Here is a tiny trained network, its code and every weight. The questions are about switching its units off for an input and a target symbol, where a switched-off unit gives its printed mean instead of its output.

import numpy as np


def w(rows, s, z=0):
    codes = np.array(rows[::2]) - 128.0
    scale = np.full(codes.shape[1], s)
    scale[-1] = z or s
    return codes * scale


def norm(h):
    return h / np.sqrt((h * h).mean(-1, keepdims=True) + 1e-5)


def f(y):
    return np.maximum(y, 0)


def softmax(a):
    e = np.exp(a - a.max(-1, keepdims=True))
    return e / e.sum(-1, keepdims=True)


def log_softmax(a):
    a = a - a.max(-1, keepdims=True)
    return a - np.log(np.exp(a).sum(-1, keepdims=True))


def net(x, mask):
    ids = ['αβγεηθλξπστφψω'.index(c) for c in x.split()]
    T = len(ids)
    res = E[ids] + P[:T]
    u = 0
    for l in range(3):
        r = norm(res)
        for j in range(2):
            rows = slice(3 * j, 3 * j + 3)
            q, k, v = (r @ M[l][rows].T for M in (Q, K, V))
            z = softmax(np.where(np.tri(T) > 0, q @ k.T / 3**0.5, -1e9)) @ v
            o = O[l][rows]
            res = res + np.where(mask[u + j], z, o[:, -1]) @ o[:, :-1]
        u += 2
        y = f(norm(res) @ A[l][:, :-1].T + A[l][:, -1])
        res = res + np.where(mask[u : u + 8], y, B[l][:, -1]) @ B[l][:, :-1]
        u += 8
    return log_softmax(norm(res)[-1] @ U[:, :-1].T + U[:, -1])


Q, K, V, O, A, B = {}, {}, {}, {}, {}, {}
E = w([
[115,103,127,156,254],'α',
[103,126,113,50,111],'β',
[143,139,111,54,114],'γ',
[159,136,121,43,111],'ε',
[167,137,48,83,87],'η',
[113,107,102,147,111],'θ',
[112,194,176,108,106],'λ',
[177,198,117,136,87],'ξ',
[131,83,165,185,103],'π',
[96,109,107,161,170],'σ',
[165,105,110,138,117],'τ',
[140,170,85,155,109],'φ',
[125,72,206,117,144],'ψ',
[81,144,190,90,131],'ω',
],0.031)
P = w([
[102,131,153,97,187],'0',
[148,50,132,7,56],'1',
[129,44,127,19,42],'2',
[105,51,136,29,37],'3',
[149,150,44,152,168],'4',
[156,149,59,145,149],'5',
[152,134,69,117,110],'6',
[89,66,103,77,123],'7',
[110,85,123,98,127],'8',
[119,157,119,168,177],'9',
[126,201,135,206,221],'10',
[139,110,88,182,161],'11',
[100,69,154,158,144],'12',
[39,1,143,72,163],'13',
],0.0061)
Q[0] = w([
[123,2,137,147,83],'0.h0',
[158,138,45,132,79],'0.h0',
[121,111,121,21,84],'0.h0',
[100,162,107,116,127],'0.h1',
[92,94,85,158,181],'0.h1',
[120,73,136,167,115],'0.h1',
],0.041)
K[0] = w([
[123,3,115,169,125],'0.h0',
[164,126,40,155,79],'0.h0',
[133,109,140,11,75],'0.h0',
[116,115,208,132,132],'0.h1',
[206,112,102,99,128],'0.h1',
[150,158,61,145,156],'0.h1',
],0.039)
V[0] = w([
[115,222,158,108,53],'0.h0',
[143,75,83,116,65],'0.h0',
[154,135,71,247,117],'0.h0',
[126,121,150,115,129],'0.h1',
[115,122,178,125,128],'0.h1',
[85,123,128,150,91],'0.h1',
],0.016)
O[0] = w([
[90,187,192,38,70,255],'0.h0',
[228,64,130,129,137,227],'0.h0',
[231,193,124,252,153,210],'0.h0',
[137,108,108,108,138,140],'0.h1',
[114,112,75,109,141,150],'0.h1',
[71,146,104,102,137,138],'0.h1',
],0.012,0.0058)
A[0] = w([
[99,114,181,128,179,1],'0.n0',
[108,153,122,144,160,99],'0.n1',
[113,158,150,104,252,131],'0.n2',
[128,101,123,139,112,77],'0.n3',
[113,205,127,142,94,94],'0.n4',
[126,126,131,131,75,111],'0.n5',
[150,161,92,113,56,115],'0.n6',
[114,121,85,153,45,136],'0.n7',
],0.038,0.0057)
B[0] = w([
[183,155,252,97,159,141],'0.n0',
[143,98,97,159,129,136],'0.n1',
[35,114,40,162,229,141],'0.n2',
[113,85,136,176,149,146],'0.n3',
[177,197,212,107,87,251],'0.n4',
[126,100,137,103,88,171],'0.n5',
[176,42,123,71,57,248],'0.n6',
[176,123,125,88,117,163],'0.n7',
],0.033,0.017)
Q[1] = w([
[94,139,201,80,216],'1.h0',
[100,150,11,3,126],'1.h0',
[45,155,141,173,87],'1.h0',
[121,161,111,133,100],'1.h1',
[141,130,117,122,98],'1.h1',
[163,165,124,114,135],'1.h1',
],0.036)
K[1] = w([
[59,186,217,82,90],'1.h0',
[100,33,55,3,115],'1.h0',
[52,154,132,158,92],'1.h0',
[136,77,106,104,123],'1.h1',
[146,111,142,132,127],'1.h1',
[117,80,146,131,113],'1.h1',
],0.034)
V[1] = w([
[147,140,152,66,158],'1.h0',
[97,151,66,154,142],'1.h0',
[112,181,51,110,143],'1.h0',
[235,161,43,118,133],'1.h1',
[134,84,43,47,106],'1.h1',
[212,148,159,44,253],'1.h1',
],0.026)
O[1] = w([
[71,97,139,133,142,92],'1.h0',
[152,112,138,82,105,61],'1.h0',
[104,70,136,69,79,10],'1.h0',
[71,84,164,187,38,184],'1.h1',
[81,132,154,210,140,138],'1.h1',
[142,47,250,127,153,176],'1.h1',
],0.021,0.014)
A[1] = w([
[139,117,10,198,190,60],'1.n0',
[134,105,171,184,208,16],'1.n1',
[253,191,80,67,129,123],'1.n2',
[228,205,75,129,69,252],'1.n3',
[202,142,114,165,57,130],'1.n4',
[147,146,169,184,91,100],'1.n5',
[148,153,45,8,90,35],'1.n6',
[107,49,86,120,26,80],'1.n7',
],0.02,0.0025)
B[1] = w([
[109,218,53,120,44,182],'1.n0',
[124,127,188,211,209,184],'1.n1',
[27,161,223,158,150,220],'1.n2',
[161,54,252,96,101,252],'1.n3',
[197,91,205,137,188,252],'1.n4',
[188,102,100,111,133,206],'1.n5',
[169,107,59,242,126,169],'1.n6',
[52,105,38,28,147,191],'1.n7',
],0.026,0.017)
Q[2] = w([
[143,122,254,156,114],'2.h0',
[111,93,168,154,35],'2.h0',
[191,83,150,8,77],'2.h0',
[153,115,119,146,90],'2.h1',
[81,86,182,142,84],'2.h1',
[87,158,165,176,97],'2.h1',
],0.023)
K[2] = w([
[250,139,180,109,80],'2.h0',
[151,180,101,68,113],'2.h0',
[165,42,55,72,96],'2.h0',
[108,93,117,144,101],'2.h1',
[135,126,129,154,82],'2.h1',
[60,140,140,122,105],'2.h1',
],0.024)
V[2] = w([
[87,195,120,88,36],'2.h0',
[231,75,117,61,145],'2.h0',
[165,102,96,202,85],'2.h0',
[116,4,157,210,46],'2.h1',
[67,15,108,133,178],'2.h1',
[146,81,67,196,231],'2.h1',
],0.017)
O[2] = w([
[185,219,193,201,139,126],'2.h0',
[128,165,5,96,166,247],'2.h0',
[29,142,137,94,118,121],'2.h0',
[151,133,237,218,214,223],'2.h1',
[146,176,214,228,69,100],'2.h1',
[23,69,169,198,106,26],'2.h1',
],0.013,0.015)
A[2] = w([
[158,168,159,180,143,152],'2.n0',
[51,186,154,55,129,61],'2.n1',
[153,98,172,181,90,96],'2.n2',
[142,148,78,80,49,175],'2.n3',
[155,195,128,54,73,3],'2.n4',
[99,221,53,220,51,59],'2.n5',
[166,89,88,123,22,143],'2.n6',
[106,159,115,81,4,134],'2.n7',
],0.028,0.0041)
B[2] = w([
[112,149,70,50,113,236],'2.n0',
[223,169,44,84,159,165],'2.n1',
[104,181,135,171,48,251],'2.n2',
[110,156,220,208,128,174],'2.n3',
[69,190,146,211,133,203],'2.n4',
[170,64,86,53,4,144],'2.n5',
[198,108,102,98,205,193],'2.n6',
[56,227,163,161,92,194],'2.n7',
],0.033,0.016)
U = w([
[180,164,90,187,167,77],'α',
[97,137,191,149,235,42],'β',
[71,139,148,174,132,88],'γ',
[88,136,139,176,137,115],'ε',
[99,141,119,165,121,105],'η',
[59,254,131,135,156,63],'θ',
[130,70,129,200,128,152],'λ',
[157,187,91,63,172,128],'ξ',
[72,136,76,188,142,254],'π',
[114,146,80,134,69,130],'σ',
[89,143,105,108,101,183],'τ',
[125,138,206,52,86,151],'φ',
[182,45,115,110,130,107],'ψ',
[120,118,109,128,128,156],'ω',
],0.02,0.0072)

Each question gives the input, a string of symbols that net reads in full, and the target symbol t.
The units are the heads (3 rows each of Q, K, V and O) and the neurons (one row each of A and B). Each row of codes is followed by its name. A weight is (code - 128) times the scale printed after its matrix; where a second scale follows, it is the last column's (O, A, B and U).
mask holds one flag per unit, layer by layer, with each layer's heads first. A switched-off unit (its flag False) gives its mean, the last column of its rows in O or B, instead of its output. The means were averaged over made-up inputs and are rounded, as every weight is.
A unit's drop is (log p(t) with every unit on - log p(t) with that unit switched off) / (log p(t) with every unit on - log p(t) with every unit switched off).
The circuit of an input: a set's keep is (log p(t) with only the set's units on - log p(t) with every unit switched off) / (log p(t) with every unit on - log p(t) with every unit switched off). Starting from the 12 units with the biggest drops (on a tie, the unit counted first), units are removed one at a time, each time the one whose removal leaves the highest keep (on an exact tie, the one counted first), for as long as the keep stays at least 0.8.
circuit, biggest first: the units of the circuit, biggest drop first
top k neurons: the k neurons with the biggest drops, biggest first
k most important neurons of layer l: the k neurons of layer l with the biggest drops, biggest first
heads that matter: for each layer, one digit per head in row order, 1 if its drop is at least 0.15 and else 0, layers parted by /
input π ω η π ψ τ ξ ξ ω π τ τ π θ, target λ: circuit, biggest first -> 0.h0, 0.n4
input τ π τ α, target π: circuit, biggest first -> 0.n2
input λ π β π, target ξ: top 2 neurons -> 0.n6, 0.n4
input π τ τ θ π ψ π ψ ε, target ψ: circuit, biggest first -> 0.n4, 1.n6, 0.n6
input β λ τ, target σ: heads that matter -> 10 / 01 / 01
input θ ξ λ ψ π ξ γ θ ω ω λ π λ π, target ξ: heads that matter -> 10 / 11 / 01
input η ε π τ γ τ ξ τ γ, target τ: 2 most important neurons of layer 0 -> 0.n4, 0.n6
input ψ λ ξ π ψ ξ ξ ξ π ξ η, target ψ: 2 most important neurons of layer 0 -> 0.n4, 0.n6
input λ ψ ξ π ξ ξ π π, target α: heads that matter -> 10 / 00 / 00
input θ π π, target ψ: heads that matter -> 10 / 11 / 00
input φ ξ ξ β ξ ξ τ ξ η σ θ ξ β θ, target ψ: heads that matter -> 00 / 11 / 00
input ε π ξ π ξ β π α η ε ψ ξ λ θ, target β: heads that matter -> 11 / 01 / 00
input π ξ ε, target π: heads that matter -> 10 / 00 / 00
input η ξ ξ ω η ξ ξ ξ ξ ξ ψ, target β: heads that matter -> 00 / 00 / 00
input ξ π ξ η ξ τ, target α: circuit, biggest first -> 0.h0
input γ η λ ξ β, target ξ: heads that matter -> 10 / 00 / 00
input τ ξ ξ γ, target ξ: 3 most important neurons of layer 2 -> 2.n1, 2.n2, 2.n4
input ξ ξ ξ τ τ τ λ τ τ η ξ σ, target σ: top 2 neurons -> 1.n0, 0.n4
input ψ ψ γ τ, target β: top 2 neurons -> 0.n0, 0.n6
input α β π β η τ σ θ τ, target λ: most important neuron of layer 0 -> 0.n4
input ξ τ π ξ τ π ξ η τ ξ θ ω ξ τ, target ψ: circuit, biggest first -> 0.h0, 0.n4
input τ σ β ξ τ ξ ξ θ θ ξ π λ γ, target π: top 2 neurons -> 0.n4, 1.n3
input ξ σ ω λ η ξ ξ π ξ ξ ξ ξ θ, target α: circuit, biggest first -> 0.h0, 0.n6
input τ τ θ, target λ: heads that matter -> 10 / 00 / 01
input ψ τ θ, target β: heads that matter -> 10 / 01 / 00
input λ ξ θ, target ξ: top 3 neurons -> 0.n6, 0.n4, 1.n1
